Below is a small trained network, with its code and all its weights. Each question gives an input and a target symbol and asks what happens when units are switched off, that is, made to give their printed mean instead of their output.

import numpy as np


def w(rows, s, z=0):
    codes = np.array(rows[::2]) - 128.0
    scale = np.full(codes.shape[1], s)
    scale[-1] = z or s
    return codes * scale


def f(y):
    return np.maximum(y, 0)


def softmax(a):
    e = np.exp(a - a.max(-1, keepdims=True))
    return e / e.sum(-1, keepdims=True)


def log_softmax(a):
    a = a - a.max(-1, keepdims=True)
    return a - np.log(np.exp(a).sum(-1, keepdims=True))


def net(x, mask):
    ids = ['βγδεθλπφω'.index(c) for c in x.split()]
    T = len(ids)
    res = E[ids] + P[:T]
    q, k, v = (res @ M[0].T for M in (Q, K, V))
    z = softmax(np.where(np.tri(T) > 0, q @ k.T / 3**0.5, -1e9)) @ v
    res = res + np.where(mask[0], z, O[0][:, -1]) @ O[0][:, :-1]
    y = f(res @ A[0][:, :-1].T + A[0][:, -1])
    res = res + np.where(mask[1:13], y, B[0][:, -1]) @ B[0][:, :-1]
    return log_softmax(res[-1] @ U[:, :-1].T + U[:, -1])


Q, K, V, O, A, B = {}, {}, {}, {}, {}, {}
E = w([
[193,44,114],'β',
[146,118,179],'γ',
[200,124,146],'δ',
[134,132,179],'ε',
[181,203,118],'θ',
[139,123,174],'λ',
[115,133,153],'π',
[136,139,191],'φ',
[141,137,5],'ω',
],0.018)
P = w([
[73,125,131],'0',
[100,130,136],'1',
[121,131,135],'2',
[139,133,136],'3',
[154,134,141],'4',
[168,134,142],'5',
[181,133,134],'6',
[191,135,138],'7',
[203,139,133],'8',
[216,135,125],'9',
[229,145,123],'10',
[247,142,126],'11',
[253,143,122],'12',
[254,148,128],'13',
],0.01)
Q[0] = w([
[88,122,4],'h1',
[148,162,156],'h1',
[187,136,215],'h1',
],0.023)
K[0] = w([
[1,133,186],'h1',
[195,174,103],'h1',
[182,136,110],'h1',
],0.018)
V[0] = w([
[124,254,76],'h1',
[65,201,146],'h1',
[155,3,22],'h1',
],0.0092)
O[0] = w([
[95,254,81,217],'h1',
[90,158,153,3],'h1',
[122,55,47,228],'h1',
],0.0088,0.0034)
A[0] = w([
[164,147,183,61],'n1',
[102,192,124,51],'n2',
[109,136,25,34],'n3',
[134,255,135,141],'n4',
[98,228,101,40],'n5',
[83,109,198,224],'n6',
[173,197,191,66],'n7',
[163,93,223,37],'n8',
[192,145,88,135],'n9',
[116,116,234,3],'n10',
[57,91,55,67],'n11',
[146,109,36,188],'n12',
],0.0082,0.0078)
B[0] = w([
[117,105,130,148],'n1',
[181,126,126,151],'n2',
[141,134,178,140],'n3',
[81,124,141,254],'n4',
[161,112,149,172],'n5',
[176,145,92,192],'n6',
[105,100,177,192],'n7',
[88,87,135,153],'n8',
[102,124,134,224],'n9',
[4,50,121,139],'n10',
[153,141,167,136],'n11',
[92,126,108,255],'n12',
],0.015,0.0071)
U = w([
[253,153,141,146],'β',
[104,103,145,39],'γ',
[128,117,133,30],'δ',
[43,80,151,1],'ε',
[128,167,170,110],'θ',
[141,74,135,103],'λ',
[75,156,66,208],'π',
[151,103,164,202],'φ',
[117,151,86,199],'ω',
],0.011,0.0067)

Each question gives the input, a string of symbols that net reads in full, and the target symbol t.
The units are the heads (3 rows each of Q, K, V and O) and the neurons (one row each of A and B). Each row of codes is followed by its name. A weight is (code - 128) times the scale printed after its matrix; where a second scale follows, it is the last column's (O, A, B and U).
mask holds one flag per unit, heads first, then neurons. A switched-off unit (its flag False) gives its mean, the last column of its rows in O or B, instead of its output. The means were averaged over made-up inputs and are rounded, as every weight is.
A unit's drop is (log p(t) with every unit on - log p(t) with that unit switched off) / (log p(t) with every unit on - log p(t) with every unit switched off).
The circuit of an input: a set's keep is (log p(t) with only the set's units on - log p(t) with every unit switched off) / (log p(t) with every unit on - log p(t) with every unit switched off). Starting from the 12 units with the biggest drops (on a tie, the unit counted first), units are removed one at a time, each time the one whose removal leaves the highest keep (on an exact tie, the one counted first), for as long as the keep stays at least 0.8.
circuit, biggest first: the units of the circuit, biggest drop first
k most important neurons: the k neurons with the biggest drops, biggest first
drop when u is switched off: that unit's drop, to one decimal
input ω φ ω φ φ π φ δ φ ω φ φ λ, target π: circuit, biggest first => [h1; n12]
input φ λ ω ω γ γ δ φ θ ω ε, target π: circuit, biggest first => [h1; n5]
input φ θ π φ, target θ: circuit, biggest first => [h1]
input φ φ δ, target β: circuit, biggest first => [n4; h1; n12]
input δ θ γ θ ω ω ε β δ φ ω ω γ, target π: circuit, biggest first => [h1; n12]
input ω φ δ, target β: circuit, biggest first => [n4; h1; n7]
input ω φ γ ω ω φ δ γ, target β: circuit, biggest first => [n4; n12; n6]
input φ ω φ ω φ δ λ, target β: 2 most important neurons => [n4; n12]
input ε φ λ δ φ λ ε ε, target β: 3 most important neurons => [n4; n12; n6]
input δ γ θ ω φ ω γ, target π: drop when h1 is switched off => 1.3
input λ λ β γ ω φ π δ λ γ, target β: drop when n4 is switched off => 0.5
input λ φ θ φ λ φ λ ω ω ε γ θ ε, target θ: drop when n4 is switched off => 0.3
